Here is a tiny trained network, its code and every weight. The questions are about switching its units off for an input and a target symbol, where a switched-off unit gives its printed mean instead of its output.

import numpy as np


def w(rows, s, z=0):
    codes = np.array(rows[::2]) - 128.0
    scale = np.full(codes.shape[1], s)
    scale[-1] = z or s
    return codes * scale


def norm(h):
    return h / np.sqrt((h * h).mean(-1, keepdims=True) + 1e-5)


def f(y):
    return np.maximum(y, 0)


def softmax(a):
    e = np.exp(a - a.max(-1, keepdims=True))
    return e / e.sum(-1, keepdims=True)


def log_softmax(a):
    a = a - a.max(-1, keepdims=True)
    return a - np.log(np.exp(a).sum(-1, keepdims=True))


def net(x, mask):
    ids = ['Πβγζξφ'.index(c) for c in x.split()]
    T = len(ids)
    res = E[ids] + P[:T]
    r = norm(res)
    for j in range(2):
        rows = slice(2 * j, 2 * j + 2)
        q, k, v = (r @ M[0][rows].T for M in (Q, K, V))
        z = softmax(np.where(np.tri(T) > 0, q @ k.T / 2**0.5, -1e9)) @ v
        o = O[0][rows]
        res = res + np.where(mask[j], z, o[:, -1]) @ o[:, :-1]
    y = f(norm(res) @ A[0][:, :-1].T + A[0][:, -1])
    res = res + np.where(mask[2:6], y, B[0][:, -1]) @ B[0][:, :-1]
    return log_softmax(norm(res)[-1] @ U[:, :-1].T + U[:, -1])


Q, K, V, O, A, B = {}, {}, {}, {}, {}, {}
E = w([
[98,200,94,14,122,148],'Π',
[7,163,185,22,129,146],'β',
[38,209,94,140,151,106],'γ',
[42,248,229,35,132,174],'ζ',
[89,112,180,114,107,81],'ξ',
[166,153,183,105,203,96],'φ',
],0.0018)
P = w([
[86,59,138,34,131,194],'0',
[192,29,114,213,69,8],'1',
[113,160,89,114,189,154],'2',
[130,150,138,130,88,149],'3',
[144,70,109,162,92,29],'4',
[119,111,125,148,190,188],'5',
[166,73,178,177,34,158],'6',
],0.0018)
Q[0] = w([
[100,199,162,121,206,124],'h1',
[195,96,74,143,203,114],'h1',
[32,124,134,51,65,2],'h2',
[138,64,137,103,118,115],'h2',
],0.0052)
K[0] = w([
[75,134,81,78,203,232],'h1',
[120,98,169,72,77,169],'h1',
[218,254,185,159,162,192],'h2',
[114,102,162,124,147,174],'h2',
],0.0053)
V[0] = w([
[161,46,194,153,5,73],'h1',
[198,108,198,134,216,104],'h1',
[124,86,211,108,220,184],'h2',
[80,116,174,188,6,163],'h2',
],0.0025)
O[0] = w([
[83,190,96,67,190,188,8],'h1',
[85,68,136,62,163,75,83],'h1',
[176,170,235,212,124,87,173],'h2',
[5,186,123,144,86,86,68],'h2',
],0.0029,0.0016)
A[0] = w([
[68,61,82,161,165,61,174],'n1',
[72,162,89,124,184,148,229],'n2',
[165,135,120,137,253,168,79],'n3',
[102,149,195,55,137,139,254],'n4',
],0.0036,0.00067)
B[0] = w([
[161,129,149,56,135,227,239],'n1',
[143,45,190,79,142,87,191],'n2',
[30,130,133,166,4,170,190],'n3',
[177,127,32,183,153,115,255],'n4',
],0.0032,0.0018)
U = w([
[50,98,175,2,160,146,229],'Π',
[253,76,215,150,170,82,164],'β',
[130,223,143,127,212,194,10],'γ',
[87,66,52,178,228,96,81],'ζ',
[54,155,141,228,28,101,176],'ξ',
[199,122,19,74,56,212,57],'φ',
],0.0055,0.0013)

Each question gives the input, a string of symbols that net reads in full, and the target symbol t.
The units are the heads (2 rows each of Q, K, V and O) and the neurons (one row each of A and B). Each row of codes is followed by its name. A weight is (code - 128) times the scale printed after its matrix; where a second scale follows, it is the last column's (O, A, B and U).
mask holds one flag per unit, heads first, then neurons. A switched-off unit (its flag False) gives its mean, the last column of its rows in O or B, instead of its output. The means were averaged over made-up inputs and are rounded, as every weight is.
A unit's drop is (log p(t) with every unit on - log p(t) with that unit switched off) / (log p(t) with every unit on - log p(t) with every unit switched off).
unit that matters most: the unit with the biggest drop
top k neurons: the k neurons with the biggest drops, biggest first
heads that matter: for each layer, one digit per head in row order, 1 if its drop is at least 0.15 and else 0, layers parted by /
drop when u is switched off: that unit's drop, to one decimal
input γ Π φ ζ, target β: unit that matters most : h1
input Π γ Π ξ, target φ: heads that matter : 11
input β ξ φ β, target β: heads that matter : 11
input ξ ξ ξ ξ Π, target Π: heads that matter : 11
input φ φ Π φ φ γ, target ξ: heads that matter : 01
input ξ γ γ Π γ φ, target ξ: heads that matter : 00
input φ γ φ, target Π: top 2 neurons : [n3; n1]
input γ φ ξ φ ζ, target β: heads that matter : 01
input γ Π Π Π γ γ, target Π: heads that matter : 01
input β β β ζ ξ, target Π: heads that matter : 10
input γ β β β, target ξ: heads that matter : 01
input β φ γ, target Π: heads that matter : 00
input γ φ γ, target ξ: heads that matter : 11
input γ γ γ β, target ξ: unit that matters most : h1
input γ γ φ ξ Π, target β: top 3 neurons : [n1; n4; n3]
input φ φ Π γ ξ, target Π: top 2 neurons : [n1; n4]
input φ γ β, target ζ: top 2 neurons : [n4; n1]
input φ γ φ ζ φ φ, target ξ: top 2 neurons : [n3; n2]
input γ γ γ β γ, target φ: top 2 neurons : [n1; n3]
input γ γ γ γ β, target φ: unit that matters most : h2
input ξ γ γ φ γ, target β: drop when h2 is switched off : 1.1
input γ Π φ β, target β: drop when n4 is switched off : 0.1
